Here is a tiny trained network, its code and every weight. The questions are about switching its units off for an input and a class, where a switched-off unit gives its printed mean instead of its output.

import numpy as np


def w(rows, s, z=0):
    codes = np.array(rows[::2]) - 128.0
    scale = np.full(codes.shape[1], s)
    scale[-1] = z or s
    return codes * scale


def norm(h):
    return h / np.sqrt((h * h).mean(-1, keepdims=True) + 1e-5)


def f(y):
    return y / 2 * (1 + np.tanh(0.7978845608 * (y + 0.044715 * y**3)))


def log_softmax(a):
    a = a - a.max(-1, keepdims=True)
    return a - np.log(np.exp(a).sum(-1, keepdims=True))


def net(x, mask):
    res = np.array(x, float).reshape(1, 7) / 4 @ E
    u = 0
    for l in range(3):
        y = f(norm(res) @ A[l][:, :-1].T + A[l][:, -1])
        res = res + np.where(mask[u : u + 5], y, B[l][:, -1]) @ B[l][:, :-1]
        u += 5
    return log_softmax(norm(res)[-1] @ U[:, :-1].T + U[:, -1])


A, B = {}, {}
E = w([
[43,175,71,177,76,84,191,85,106,213,179],'x0',
[111,111,107,88,79,102,145,195,7,62,124],'x1',
[220,155,131,170,173,1,136,107,106,127,60],'x2',
[127,122,127,127,135,127,127,128,128,128,130],'x3',
[183,97,150,202,129,158,198,197,121,152,168],'x4',
[84,182,148,141,159,94,119,204,161,99,144],'x5',
[127,131,129,128,128,129,130,130,125,132,119],'x6',
],0.0024)
A[0] = w([
[62,157,84,153,144,51,116,253,231,91,126,8],'L0N0',
[52,183,78,175,106,93,200,95,107,199,151,92],'L0N1',
[76,224,91,77,141,131,86,50,137,65,83,48],'L0N2',
[243,182,107,102,160,1,161,139,124,167,70,93],'L0N3',
[182,161,110,224,125,194,240,174,153,76,133,27],'L0N4',
],0.004,0.0016)
B[0] = w([
[178,206,243,81,137,212,151,34,12,208,113,163],'L0N0',
[170,75,184,58,185,135,170,149,189,24,76,238],'L0N1',
[145,3,190,138,128,43,111,187,137,242,152,183],'L0N2',
[6,65,155,177,92,206,100,98,119,78,195,250],'L0N3',
[89,39,154,48,123,10,26,130,140,235,107,171],'L0N4',
],0.0037,0.0027)
A[1] = w([
[86,156,73,30,127,10,35,89,132,159,84,20],'L1N0',
[193,52,74,112,84,164,158,20,80,161,100,9],'L1N1',
[216,82,137,216,140,114,206,253,112,217,163,35],'L1N2',
[160,186,52,111,87,61,156,177,8,78,85,42],'L1N3',
[62,181,72,138,89,57,242,93,131,184,150,56],'L1N4',
],0.005,0.0016)
B[1] = w([
[124,74,201,143,121,59,106,139,142,183,107,188],'L1N0',
[109,207,197,116,158,121,135,157,115,135,147,216],'L1N1',
[93,97,186,98,122,40,65,92,141,164,87,197],'L1N2',
[149,149,2,114,125,102,127,156,122,159,182,249],'L1N3',
[213,96,164,115,179,175,75,152,112,63,78,169],'L1N4',
],0.0072,0.0018)
A[2] = w([
[152,161,119,217,136,74,117,96,109,97,90,11],'L2N0',
[170,195,72,187,131,105,131,90,203,175,101,26],'L2N1',
[205,132,128,108,155,129,125,154,142,61,67,2],'L2N2',
[144,135,164,142,158,141,113,108,155,125,123,104],'L2N3',
[130,251,169,127,158,102,125,158,95,140,105,24],'L2N4',
],0.011,0.00097)
B[2] = w([
[62,129,153,79,96,254,128,158,191,169,162,161],'L2N0',
[142,134,27,98,119,79,105,195,62,112,170,162],'L2N1',
[148,116,112,148,170,125,173,97,175,103,73,219],'L2N2',
[142,138,85,138,112,87,145,139,78,107,119,252],'L2N3',
[176,183,155,155,113,148,130,63,114,153,157,198],'L2N4',
],0.0089,0.0037)
U = w([
[111,68,198,110,114,35,75,138,131,180,97,127],'0',
[182,111,107,135,181,135,182,107,173,66,52,233],'1',
[147,161,2,118,108,87,114,186,78,126,177,123],'2',
[48,127,145,125,89,251,133,139,168,132,174,136],'3',
[185,222,180,147,116,139,142,62,86,161,160,3],'4',
],0.008,0.00056)

Each question gives the input, the list of numbers given to net, and the class t.
The units are the neurons (one row each of A and B). Each row of codes is followed by its name. A weight is (code - 128) times the scale printed after its matrix; where a second scale follows, it is the last column's (A, B and U).
mask holds one flag per neuron, layer by layer. A switched-off neuron (its flag False) gives its mean, the last column of its row in B, instead of its output. The means were averaged over made-up inputs and are rounded, as every weight is.
A unit's drop is (log p(t) with every unit on - log p(t) with that unit switched off) / (log p(t) with every unit on - log p(t) with every unit switched off).
The circuit of an input: a set's keep is (log p(t) with only the set's units on - log p(t) with every unit switched off) / (log p(t) with every unit on - log p(t) with every unit switched off). Starting from the 12 units with the biggest drops (on a tie, the unit counted first), units are removed one at a time, each time the one whose removal leaves the highest keep (on an exact tie, the one counted first), for as long as the keep stays at least 0.8.
circuit, biggest first: the units of the circuit, biggest drop first
unit that matters most: the unit with the biggest drop
top k neurons: the k neurons with the biggest drops, biggest first
top k neurons in layer l: the k neurons of layer l with the biggest drops, biggest first
input [-6,6,-4,-4,6,-1,8], class 0: top neuron -> [L1N2]
input [-5,-8,5,-3,-7,-1,4], class 2: top 2 neurons -> [L2N1, L0N4]
input [0,-8,5,-1,5,6,-7], class 2: top 3 neurons -> [L2N1, L0N2, L1N1]
input [-6,-8,-1,-2,-7,2,2], class 2: circuit, biggest first -> [L2N1, L0N1]
input [-6,-1,-6,-8,4,-3,3], class 1: circuit, biggest first -> [L0N3, L2N2]
input [8,-8,2,5,5,-4,-1], class 1: top 4 neurons -> [L1N4, L2N2, L1N3, L0N2]
input [8,-5,-8,-2,-5,-2,-1], class 1: top 2 neurons in layer 0 -> [L0N3, L0N4]
input [-3,-5,-4,2,-3,-4,1], class 2: top 2 neurons in layer 0 -> [L0N3, L0N0]
input [-1,-5,8,-3,7,4,1], class 3: top 2 neurons -> [L2N0, L0N3]
input [3,-2,-6,-7,-4,8,-5], class 4: top 3 neurons -> [L0N0, L0N3, L2N4]
input [3,-6,-1,-3,-5,-3,5], class 2: top 2 neurons in layer 0 -> [L0N4, L0N1]
input [2,2,8,-8,-5,6,2], class 3: top 2 neurons -> [L2N0, L0N3]
input [-6,-3,-4,6,4,-7,0], class 4: top 2 neurons -> [L0N1, L1N1]
input [5,5,-2,2,-6,3,1], class 0: unit that matters most -> L1N0
input [-4,-5,0,0,1,5,4], class 2: circuit, biggest first -> [L0N1, L2N1]
input [-2,-2,-8,5,8,2,-6], class 0: top 2 neurons -> [L1N2, L0N3]
input [-5,-7,-2,-7,3,-4,-5], class 2: top 2 neurons -> [L0N1, L2N1]
input [3,5,8,-7,-1,3,5], class 3: top 2 neurons -> [L0N3, L2N0]
input [8,3,2,6,-7,-1,3], class 1: top 2 neurons in layer 1 -> [L1N4, L1N2]
input [-3,-6,3,0,-7,8,4], class 4: unit that matters most -> L0N0
input [4,-2,6,-2,5,7,-8], class 4: top 2 neurons in layer 0 -> [L0N0, L0N2]
